Here is a tiny trained network, its code and every weight. The questions are about switching its units off for an input and a target symbol, where a switched-off unit gives its printed mean instead of its output.

import numpy as np


def w(rows, s, z=0):
    codes = np.array(rows[::2]) - 128.0
    scale = np.full(codes.shape[1], s)
    scale[-1] = z or s
    return codes * scale


def norm(h):
    return h / np.sqrt((h * h).mean(-1, keepdims=True) + 1e-5)


def f(y):
    return y / 2 * (1 + np.tanh(0.7978845608 * (y + 0.044715 * y**3)))


def softmax(a):
    e = np.exp(a - a.max(-1, keepdims=True))
    return e / e.sum(-1, keepdims=True)


def log_softmax(a):
    a = a - a.max(-1, keepdims=True)
    return a - np.log(np.exp(a).sum(-1, keepdims=True))


def net(x, mask):
    ids = ['αβεζθπω'.index(c) for c in x.split()]
    T = len(ids)
    res = E[ids] + P[:T]
    u = 0
    for l in range(3):
        r = norm(res)
        for j in range(2):
            rows = slice(3 * j, 3 * j + 3)
            q, k, v = (r @ M[l][rows].T for M in (Q, K, V))
            z = softmax(np.where(np.tri(T) > 0, q @ k.T / 3**0.5, -1e9)) @ v
            o = O[l][rows]
            res = res + np.where(mask[u + j], z, o[:, -1]) @ o[:, :-1]
        u += 2
        y = f(norm(res) @ A[l][:, :-1].T + A[l][:, -1])
        res = res + np.where(mask[u : u + 8], y, B[l][:, -1]) @ B[l][:, :-1]
        u += 8
    return log_softmax(norm(res)[-1] @ U[:, :-1].T + U[:, -1])


Q, K, V, O, A, B = {}, {}, {}, {}, {}, {}
E = w([
[178,67,143,140],'α',
[162,35,170,133],'β',
[56,121,144,174],'ε',
[122,109,63,57],'ζ',
[187,109,173,120],'θ',
[153,170,171,150],'π',
[251,163,98,57],'ω',
],0.02)
P = w([
[252,83,2,216],'0',
[197,84,59,226],'1',
[150,137,71,210],'2',
[125,134,112,160],'3',
[117,138,142,132],'4',
[96,152,139,97],'5',
[96,135,199,73],'6',
[74,143,219,31],'7',
[71,135,235,15],'8',
[138,125,144,17],'9',
],0.0062)
Q[0] = w([
[132,130,4,7],'0.h0',
[48,78,142,126],'0.h0',
[92,187,50,193],'0.h0',
[187,124,242,87],'0.h1',
[199,117,231,190],'0.h1',
[141,144,255,54],'0.h1',
],0.0074)
K[0] = w([
[108,109,9,59],'0.h0',
[117,33,92,169],'0.h0',
[58,151,87,254],'0.h0',
[198,99,232,110],'0.h1',
[249,207,173,175],'0.h1',
[174,69,216,98],'0.h1',
],0.0075)
V[0] = w([
[184,145,131,222],'0.h0',
[210,214,117,141],'0.h0',
[92,86,144,59],'0.h0',
[70,145,47,80],'0.h1',
[185,87,229,195],'0.h1',
[168,2,151,204],'0.h1',
],0.0061)
O[0] = w([
[130,124,66,210,169],'0.h0',
[17,62,146,231,156],'0.h0',
[70,187,132,4,118],'0.h0',
[106,143,148,114,39],'0.h1',
[174,225,124,223,237],'0.h1',
[138,103,254,139,254],'0.h1',
],0.005,0.0054)
A[0] = w([
[97,80,65,44,40],'0.n0',
[167,100,118,164,111],'0.n1',
[200,46,219,157,127],'0.n2',
[101,70,154,66,255],'0.n3',
[111,89,183,167,168],'0.n4',
[151,87,68,105,79],'0.n5',
[146,250,133,112,143],'0.n6',
[173,169,29,100,142],'0.n7',
],0.012,0.0053)
B[0] = w([
[55,180,105,77,147],'0.n0',
[63,146,141,108,157],'0.n1',
[88,161,83,139,246],'0.n2',
[82,210,62,146,175],'0.n3',
[120,150,36,89,185],'0.n4',
[103,99,176,86,131],'0.n5',
[121,139,189,255,141],'0.n6',
[242,84,123,68,144],'0.n7',
],0.0082,0.014)
Q[1] = w([
[122,176,79,87],'1.h0',
[177,93,133,44],'1.h0',
[181,79,203,128],'1.h0',
[183,138,174,163],'1.h1',
[166,248,163,143],'1.h1',
[115,100,120,156],'1.h1',
],0.012)
K[1] = w([
[107,145,131,56],'1.h0',
[96,73,12,127],'1.h0',
[163,48,53,122],'1.h0',
[195,155,197,154],'1.h1',
[161,133,234,93],'1.h1',
[109,131,84,215],'1.h1',
],0.011)
V[1] = w([
[90,3,162,172],'1.h0',
[205,183,22,154],'1.h0',
[236,142,151,145],'1.h0',
[131,114,40,133],'1.h1',
[92,123,139,125],'1.h1',
[154,243,124,156],'1.h1',
],0.012)
O[1] = w([
[190,203,129,127,62],'1.h0',
[75,50,83,48,255],'1.h0',
[119,159,11,179,123],'1.h0',
[89,196,210,62,207],'1.h1',
[195,107,140,162,113],'1.h1',
[95,40,135,111,194],'1.h1',
],0.011,0.0098)
A[1] = w([
[246,146,88,94,164],'1.n0',
[107,104,151,80,237],'1.n1',
[90,140,80,187,254],'1.n2',
[188,92,156,118,168],'1.n3',
[56,128,138,50,189],'1.n4',
[240,119,107,106,169],'1.n5',
[144,102,155,122,66],'1.n6',
[152,183,104,115,126],'1.n7',
],0.012,0.0019)
B[1] = w([
[241,2,115,112,134],'1.n0',
[127,197,149,153,190],'1.n1',
[103,156,155,176,169],'1.n2',
[196,169,79,200,128],'1.n3',
[127,165,64,114,253],'1.n4',
[215,42,127,152,134],'1.n5',
[94,134,114,126,123],'1.n6',
[212,75,103,114,120],'1.n7',
],0.0092,0.013)
Q[2] = w([
[175,146,248,201],'2.h0',
[139,198,172,58],'2.h0',
[151,95,157,43],'2.h0',
[94,126,73,82],'2.h1',
[118,186,106,181],'2.h1',
[175,70,165,105],'2.h1',
],0.011)
K[2] = w([
[115,60,79,61],'2.h0',
[60,254,106,51],'2.h0',
[57,247,112,158],'2.h0',
[63,163,147,152],'2.h1',
[124,97,192,184],'2.h1',
[94,104,105,65],'2.h1',
],0.008)
V[2] = w([
[140,102,82,42],'2.h0',
[254,82,159,110],'2.h0',
[150,95,133,122],'2.h0',
[88,115,189,146],'2.h1',
[81,109,121,153],'2.h1',
[127,111,201,104],'2.h1',
],0.0099)
O[2] = w([
[143,95,100,85,162],'2.h0',
[3,157,56,92,10],'2.h0',
[112,134,128,89,106],'2.h0',
[133,195,96,172,126],'2.h1',
[164,151,150,102,170],'2.h1',
[70,154,80,119,90],'2.h1',
],0.007,0.012)
A[2] = w([
[146,223,198,125,97],'2.n0',
[200,84,147,138,207],'2.n1',
[124,106,121,157,2],'2.n2',
[71,170,89,231,115],'2.n3',
[81,109,79,91,198],'2.n4',
[99,93,72,187,137],'2.n5',
[142,100,185,140,72],'2.n6',
[92,94,134,251,87],'2.n7',
],0.013,0.0058)
B[2] = w([
[127,118,186,169,144],'2.n0',
[185,114,107,163,156],'2.n1',
[27,179,71,84,116],'2.n2',
[143,223,76,126,190],'2.n3',
[137,105,168,170,254],'2.n4',
[90,154,158,212,171],'2.n5',
[92,176,106,96,123],'2.n6',
[146,247,90,117,169],'2.n7',
],0.012,0.0096)
U = w([
[45,145,86,165,104],'α',
[169,249,138,177,192],'β',
[68,42,187,218,110],'ε',
[113,176,118,8,93],'ζ',
[91,138,221,138,48],'θ',
[154,174,255,167,62],'π',
[205,90,121,155,255],'ω',
],0.0087,0.0029)

Each question gives the input, a string of symbols that net reads in full, and the target symbol t.
The units are the heads (3 rows each of Q, K, V and O) and the neurons (one row each of A and B). Each row of codes is followed by its name. A weight is (code - 128) times the scale printed after its matrix; where a second scale follows, it is the last column's (O, A, B and U).
mask holds one flag per unit, layer by layer, with each layer's heads first. A switched-off unit (its flag False) gives its mean, the last column of its rows in O or B, instead of its output. The means were averaged over made-up inputs and are rounded, as every weight is.
A unit's drop is (log p(t) with every unit on - log p(t) with that unit switched off) / (log p(t) with every unit on - log p(t) with every unit switched off).
top k neurons: the k neurons with the biggest drops, biggest first
k most important neurons of layer l: the k neurons of layer l with the biggest drops, biggest first
heads that matter: for each layer, one digit per head in row order, 1 if its drop is at least 0.15 and else 0, layers parted by /
drop when u is switched off: that unit's drop, to one decimal
input β α α, target ζ: heads that matter => 00 / 11 / 00
input β α β ω β, target α: heads that matter => 00 / 10 / 00
input ε β ζ θ π ε α, target β: heads that matter => 00 / 10 / 00
input β π β ε β, target π: top 4 neurons => (0.n7; 2.n0; 2.n3; 0.n3)
input β β θ ε, target ε: top 3 neurons => (0.n2; 0.n4; 0.n6)
input π β β, target β: top 3 neurons => (0.n3; 0.n7; 1.n2)
input ζ ε ζ ε ε β ε θ θ α, target ε: heads that matter => 00 / 10 / 00
input β ζ ε β α ε ω θ, target α: heads that matter => 01 / 10 / 00
input θ α α, target ε: heads that matter => 01 / 10 / 00
input β ε α, target π: 4 most important neurons of layer 0 => (0.n7; 0.n3; 0.n2; 0.n1)
input α ε α, target π: heads that matter => 00 / 11 / 00
input π θ β, target β: heads that matter => 11 / 00 / 10
input ω ε ε ζ ε β ε π ε, target β: top 3 neurons => (0.n3; 2.n3; 0.n6)
input ε β β, target π: heads that matter => 01 / 01 / 10
input ε π θ β ε ε β β θ, target ε: heads that matter => 00 / 01 / 00
input π α α π ω α, target α: top neuron => (0.n4)
input ζ π ω ε α, target α: heads that matter => 00 / 00 / 10
input ζ θ ω ζ π, target α: top neuron => (0.n7)
input α ω π π β β β β, target ζ: 2 most important neurons of layer 1 => (1.n4; 1.n2)
input α π α ω α β, target α: most important neuron of layer 2 => (2.n7)
input β ε β α ε, target π: 2 most important neurons of layer 0 => (0.n3; 0.n2)
input α ω π ζ ζ β ε ε θ ε, target ε: 3 most important neurons of layer 0 => (0.n2; 0.n0; 0.n1)
input ζ θ θ ε ε ζ β α π ε, target β: top 2 neurons => (0.n3; 2.n3)
input ω β ζ α α β β α, target ζ: 2 most important neurons of layer 2 => (2.n5; 2.n0)
input β β α β, target ζ: 2 most important neurons of layer 0 => (0.n4; 0.n6)
input π α ζ π ω θ, target α: drop when 0.n6 is switched off => 0.1
input ω ζ β ζ α α π α α, target β: drop when 0.n2 is switched off => 0.9
input α ζ β ω ε β θ, target ε: drop when 2.n4 is switched off => 0.1
